Here is a tiny trained network, its code and every weight. The questions are about switching its units off for an input and a class, where a switched-off unit gives its printed mean instead of its output.

import numpy as np


def w(rows, s, z=0):
    codes = np.array(rows[::2]) - 128.0
    scale = np.full(codes.shape[1], s)
    scale[-1] = z or s
    return codes * scale


def f(y):
    return y / 2 * (1 + np.tanh(0.7978845608 * (y + 0.044715 * y**3)))


def log_softmax(a):
    a = a - a.max(-1, keepdims=True)
    return a - np.log(np.exp(a).sum(-1, keepdims=True))


def net(x, mask):
    res = np.array(x, float).reshape(1, 2) / 4 @ E
    y = f(res @ A[0][:, :-1].T + A[0][:, -1])
    res = res + np.where(mask, y, B[0][:, -1]) @ B[0][:, :-1]
    return log_softmax(res[-1] @ U[:, :-1].T + U[:, -1])


A, B = {}, {}
E = w([
[107,153,170,148,15,164,99],'x0',
[153,214,160,71,171,4,137],'x1',
],0.013)
A[0] = w([
[78,79,118,112,104,214,215,93],'n0',
[199,163,167,154,102,157,133,254],'n1',
[140,52,132,109,145,204,135,184],'n2',
[108,30,98,97,184,118,170,108],'n3',
[132,173,186,137,141,79,132,59],'n4',
[177,137,59,117,188,151,150,74],'n5',
[161,158,197,137,174,63,161,119],'n6',
[134,118,170,107,6,176,143,162],'n7',
],0.011,0.0088)
B[0] = w([
[120,137,134,140,73,74,205,208],'n0',
[36,134,138,100,212,85,93,214],'n1',
[141,119,144,148,113,35,165,222],'n2',
[85,82,81,101,142,177,56,194],'n3',
[56,133,67,145,2,143,162,183],'n4',
[28,78,93,70,83,194,46,174],'n5',
[97,88,69,156,96,77,142,242],'n6',
[76,78,124,100,172,166,110,247],'n7',
],0.013,0.012)
U = w([
[120,109,110,171,58,93,175,96],'0',
[85,104,115,98,134,176,73,105],'1',
[143,128,123,145,248,79,135,252],'2',
[177,144,132,128,127,150,132,86],'3',
[165,167,135,148,112,159,107,93],'4',
],0.018,0.011)

Each question gives the input, the list of numbers given to net, and the class t.
The units are the neurons (one row each of A and B). Each row of codes is followed by its name. A weight is (code - 128) times the scale printed after its matrix; where a second scale follows, it is the last column's (A, B and U).
mask holds one flag per neuron, in row order. A switched-off neuron (its flag False) gives its mean, the last column of its row in B, instead of its output. The means were averaged over made-up inputs and are rounded, as every weight is.
A unit's drop is (log p(t) with every unit on - log p(t) with that unit switched off) / (log p(t) with every unit on - log p(t) with every unit switched off).
The circuit of an input: a set's keep is (log p(t) with only the set's units on - log p(t) with every unit switched off) / (log p(t) with every unit on - log p(t) with every unit switched off). Starting from all 8 units, units are removed one at a time, each time the one whose removal leaves the highest keep (on an exact tie, the one counted first), for as long as the keep stays at least 0.8.
units of the circuit, in order: the units of the circuit, biggest drop first
most important unit: the unit with the biggest drop
top k neurons: the k neurons with the biggest drops, biggest first
drop when u is switched off: that unit's drop, to one decimal
input [-7,-8], class 0: top 3 neurons => (n2; n0; n7)
input [-1,0], class 2: top 2 neurons => (n4; n5)
input [0,6], class 0: units of the circuit, in order => (n4)
input [-1,-3], class 2: top 3 neurons => (n4; n6; n5)
input [3,-6], class 0: top 2 neurons => (n0; n2)
input [-2,-2], class 2: units of the circuit, in order => (n4; n5)
input [3,0], class 2: units of the circuit, in order => (n5; n4)
input [1,2], class 2: units of the circuit, in order => (n5; n4)
input [-2,1], class 2: top 3 neurons => (n4; n5; n7)
input [-4,3], class 1: top 2 neurons => (n2; n0)
input [2,3], class 2: units of the circuit, in order => (n5; n0)
input [-5,-1], class 1: top 2 neurons => (n5; n3)
input [-3,-4], class 0: top 2 neurons => (n2; n7)
input [0,-8], class 0: most important unit => n0
input [2,-2], class 2: top 3 neurons => (n5; n4; n3)
input [-5,5], class 0: top 4 neurons => (n6; n7; n1; n4)
input [5,4], class 1: top 2 neurons => (n2; n0)
input [1,-4], class 0: top 2 neurons => (n0; n2)
input [1,0], class 2: drop when n4 is switched off => 0.1
input [-5,1], class 1: units of the circuit, in order => (n5)
input [4,1], class 1: drop when n2 is switched off => 1.4
input [8,0], class 1: drop when n2 is switched off => 0.0
input [-7,0], class 1: drop when n5 is switched off => 0.1
